Below is a small trained network, with its code and all its weights. Each question gives an input and a class and asks what happens when units are switched off, that is, made to give their printed mean instead of their output.

import numpy as np


def w(rows, s, z=0):
    codes = np.array(rows[::2]) - 128.0
    scale = np.full(codes.shape[1], s)
    scale[-1] = z or s
    return codes * scale


def f(y):
    return y / 2 * (1 + np.tanh(0.7978845608 * (y + 0.044715 * y**3)))


def log_softmax(a):
    a = a - a.max(-1, keepdims=True)
    return a - np.log(np.exp(a).sum(-1, keepdims=True))


def net(x, mask):
    res = np.array(x, float).reshape(1, 5) / 4 @ E
    y = f(res @ A[0][:, :-1].T + A[0][:, -1])
    res = res + np.where(mask, y, B[0][:, -1]) @ B[0][:, :-1]
    return log_softmax(res[-1] @ U[:, :-1].T + U[:, -1])


A, B = {}, {}
E = w([
[193,203,54,146,184,165,195,57,111,187],'x0',
[73,113,115,176,250,85,203,193,93,116],'x1',
[198,169,144,39,138,67,116,218,82,193],'x2',
[144,255,188,100,143,139,217,135,172,84],'x3',
[55,236,91,136,147,106,29,134,145,137],'x4',
],0.009)
A[0] = w([
[144,149,94,127,145,147,129,81,113,166,63],'neuron 1',
[211,148,124,82,33,198,73,47,141,121,104],'neuron 2',
[102,164,84,121,167,106,58,89,156,105,117],'neuron 3',
[83,92,118,148,233,140,163,183,120,92,64],'neuron 4',
[114,88,144,127,62,110,101,157,131,24,166],'neuron 5',
[104,101,168,105,116,85,108,167,129,53,56],'neuron 6',
[137,152,30,202,150,186,170,31,127,156,126],'neuron 7',
[215,73,163,92,100,96,186,161,93,144,108],'neuron 8',
[90,170,89,166,130,99,86,121,137,124,114],'neuron 9',
[87,165,120,126,149,159,47,122,150,139,114],'neuron 10',
[152,90,118,163,125,111,89,115,57,155,66],'neuron 11',
[140,164,129,64,134,141,149,155,147,125,83],'neuron 12',
[142,145,79,143,199,116,162,95,100,146,114],'neuron 13',
[123,69,44,171,140,160,81,100,100,179,124],'neuron 14',
[54,103,147,107,100,120,142,157,130,120,76],'neuron 15',
[93,103,170,104,120,96,123,132,149,124,249],'neuron 16',
[147,130,163,112,72,122,102,89,208,186,68],'neuron 17',
[141,62,119,138,101,132,158,124,108,152,106],'neuron 18',
[110,126,79,150,146,190,138,54,108,100,61],'neuron 19',
[142,120,104,60,135,112,96,173,78,202,79],'neuron 20',
[164,145,112,96,154,147,107,71,105,129,83],'neuron 21',
[122,166,167,125,113,124,163,121,138,74,77],'neuron 22',
[162,179,173,94,134,97,142,163,125,111,127],'neuron 23',
[115,133,152,111,45,137,110,141,138,127,110],'neuron 24',
[130,162,213,108,133,152,165,94,195,75,117],'neuron 25',
[204,152,80,141,141,147,172,75,115,184,132],'neuron 26',
[165,149,86,119,167,163,134,74,94,162,99],'neuron 27',
[82,164,138,138,129,111,102,104,132,156,112],'neuron 28',
[182,169,100,87,158,146,134,141,79,215,130],'neuron 29',
[94,113,156,145,97,102,124,146,152,99,81],'neuron 30',
[98,164,157,137,135,83,182,121,165,130,70],'neuron 31',
[126,133,184,129,77,91,113,199,106,137,67],'neuron 32',
[25,106,107,235,133,208,139,4,194,75,108],'neuron 33',
[97,185,107,157,140,85,101,135,138,138,80],'neuron 34',
[76,117,131,170,93,151,145,101,132,116,80],'neuron 35',
[90,95,180,162,122,124,107,143,184,70,137],'neuron 36',
[89,124,128,212,188,51,184,191,90,129,95],'neuron 37',
[125,46,121,159,140,135,80,152,115,165,124],'neuron 38',
[120,175,159,154,135,192,190,125,195,70,97],'neuron 39',
[178,34,164,179,107,171,223,79,151,90,90],'neuron 40',
[100,71,82,135,99,113,113,124,125,158,83],'neuron 41',
],0.013)
B[0] = w([
[105,5,121,121,77,110,183,136,124,88,142],'neuron 1',
[183,135,63,80,215,204,162,74,55,82,206],'neuron 2',
[80,179,83,97,84,153,104,156,166,110,165],'neuron 3',
[198,96,59,71,210,221,125,42,77,67,177],'neuron 4',
[144,121,165,165,65,153,195,156,152,116,206],'neuron 5',
[114,31,126,164,99,129,193,152,158,104,157],'neuron 6',
[149,82,180,197,55,148,175,186,119,101,209],'neuron 7',
[87,202,65,77,95,102,61,173,190,91,176],'neuron 8',
[44,192,92,66,91,174,102,138,146,117,159],'neuron 9',
[96,180,53,96,85,159,98,163,185,104,163],'neuron 10',
[85,76,95,136,112,89,128,67,101,201,144],'neuron 11',
[107,108,126,123,119,75,102,82,132,154,147],'neuron 12',
[149,93,109,124,70,156,177,119,116,112,172],'neuron 13',
[72,185,128,163,99,105,157,46,71,201,185],'neuron 14',
[137,7,138,119,99,130,174,151,144,110,147],'neuron 15',
[182,185,157,183,61,157,180,161,115,129,204],'neuron 16',
[129,43,68,47,203,191,129,73,65,83,156],'neuron 17',
[79,159,83,130,96,143,97,113,154,129,153],'neuron 18',
[167,63,134,93,99,60,127,154,131,122,161],'neuron 19',
[190,103,170,96,119,56,72,127,130,152,159],'neuron 20',
[137,56,125,122,95,122,167,149,115,111,140],'neuron 21',
[81,72,115,128,77,78,139,58,94,184,151],'neuron 22',
[112,141,143,144,92,90,100,82,110,202,171],'neuron 23',
[186,68,83,106,146,139,159,110,97,89,163],'neuron 24',
[87,152,122,169,115,118,112,55,101,215,187],'neuron 25',
[117,98,149,178,80,157,196,162,141,88,183],'neuron 26',
[99,68,134,155,83,144,174,144,158,114,161],'neuron 27',
[103,153,110,88,93,137,121,147,139,118,146],'neuron 28',
[194,91,190,140,83,67,116,188,143,127,179],'neuron 29',
[133,28,104,147,89,106,152,152,136,108,149],'neuron 30',
[102,94,92,120,108,97,129,63,124,132,147],'neuron 31',
[128,30,190,147,102,99,141,158,163,104,151],'neuron 32',
[233,109,171,89,148,54,56,149,146,160,253],'neuron 33',
[98,133,56,87,65,123,109,145,174,82,149],'neuron 34',
[155,36,145,66,111,43,88,162,95,106,155],'neuron 35',
[157,69,170,164,105,125,193,174,142,124,188],'neuron 36',
[183,136,77,68,198,196,134,82,79,88,189],'neuron 37',
[113,145,99,168,84,100,141,66,102,170,174],'neuron 38',
[96,149,113,153,90,84,128,67,97,204,185],'neuron 39',
[62,216,53,48,64,151,47,185,202,99,207],'neuron 40',
[89,133,113,133,82,89,149,57,92,170,153],'neuron 41',
],0.012,0.022)
U = w([
[165,124,83,96,167,188,151,70,70,75,126],'0',
[111,97,141,174,93,119,201,159,147,94,66],'1',
[48,179,68,80,84,120,73,154,193,92,109],'2',
[66,139,111,161,104,74,138,45,81,216,97],'3',
[186,107,155,97,122,42,68,154,133,139,103],'4',
[172,215,148,200,107,176,152,163,115,143,207],'5',
[145,214,193,186,229,239,3,204,65,221,3],'6',
],0.015,0.019)

Each question gives the input, the list of numbers given to net, and the class t.
The units are the neurons (one row each of A and B). Each row of codes is followed by its name. A weight is (code - 128) times the scale printed after its matrix; where a second scale follows, it is the last column's (A, B and U).
mask holds one flag per neuron, in row order. A switched-off neuron (its flag False) gives its mean, the last column of its row in B, instead of its output. The means were averaged over made-up inputs and are rounded, as every weight is.
A unit's drop is (log p(t) with every unit on - log p(t) with that unit switched off) / (log p(t) with every unit on - log p(t) with every unit switched off).
The circuit of an input: a set's keep is (log p(t) with only the set's units on - log p(t) with every unit switched off) / (log p(t) with every unit on - log p(t) with every unit switched off). Starting from the 12 units with the biggest drops (on a tie, the unit counted first), units are removed one at a time, each time the one whose removal leaves the highest keep (on an exact tie, the one counted first), for as long as the keep stays at least 0.8.
units of the circuit, in order: the units of the circuit, biggest drop first
most important unit: the unit with the biggest drop
k most important neurons: the k neurons with the biggest drops, biggest first
drop when u is switched off: that unit's drop, to one decimal
input [3,-8,-5,-6,4], class 0: most important unit => neuron 2
input [-5,4,4,-8,8], class 2: 4 most important neurons => neuron 10; neuron 9; neuron 3; neuron 34
input [-1,-4,4,-1,-3], class 0: 2 most important neurons => neuron 33; neuron 2
input [7,1,5,-3,8], class 2: 4 most important neurons => neuron 9; neuron 3; neuron 10; neuron 34
input [6,6,5,0,7], class 2: 3 most important neurons => neuron 2; neuron 34; neuron 9
input [5,-4,1,2,2], class 1: 4 most important neurons => neuron 4; neuron 37; neuron 26; neuron 29
input [8,-2,2,-8,-3], class 1: 2 most important neurons => neuron 26; neuron 7
input [5,-7,-2,7,6], class 0: 2 most important neurons => neuron 2; neuron 17
input [-2,8,1,-4,-6], class 0: 2 most important neurons => neuron 4; neuron 37
input [6,-7,7,8,-5], class 3: 2 most important neurons => neuron 23; neuron 25
input [1,6,1,7,6], class 3: 3 most important neurons => neuron 40; neuron 2; neuron 23
input [-5,-7,-7,2,-5], class 0: 2 most important neurons => neuron 2; neuron 17
input [2,-4,-5,-2,2], class 4: 2 most important neurons => neuron 33; neuron 4
input [2,-3,-7,4,5], class 4: most important unit => neuron 33
input [1,3,-6,6,0], class 3: 3 most important neurons => neuron 39; neuron 25; neuron 22
input [6,6,2,6,-8], class 2: 2 most important neurons => neuron 40; neuron 8
input [1,1,-5,-2,5], class 2: drop when neuron 34 is switched off => 0.3
input [-2,4,-6,-4,2], class 4: drop when neuron 33 is switched off => 1.6
input [-4,-3,7,-7,3], class 3: drop when neuron 41 is switched off => 0.2
input [1,1,5,5,-3], class 3: units of the circuit, in order => neuron 23
input [-6,-1,-1,4,-8], class 2: drop when neuron 8 is switched off => 0.5
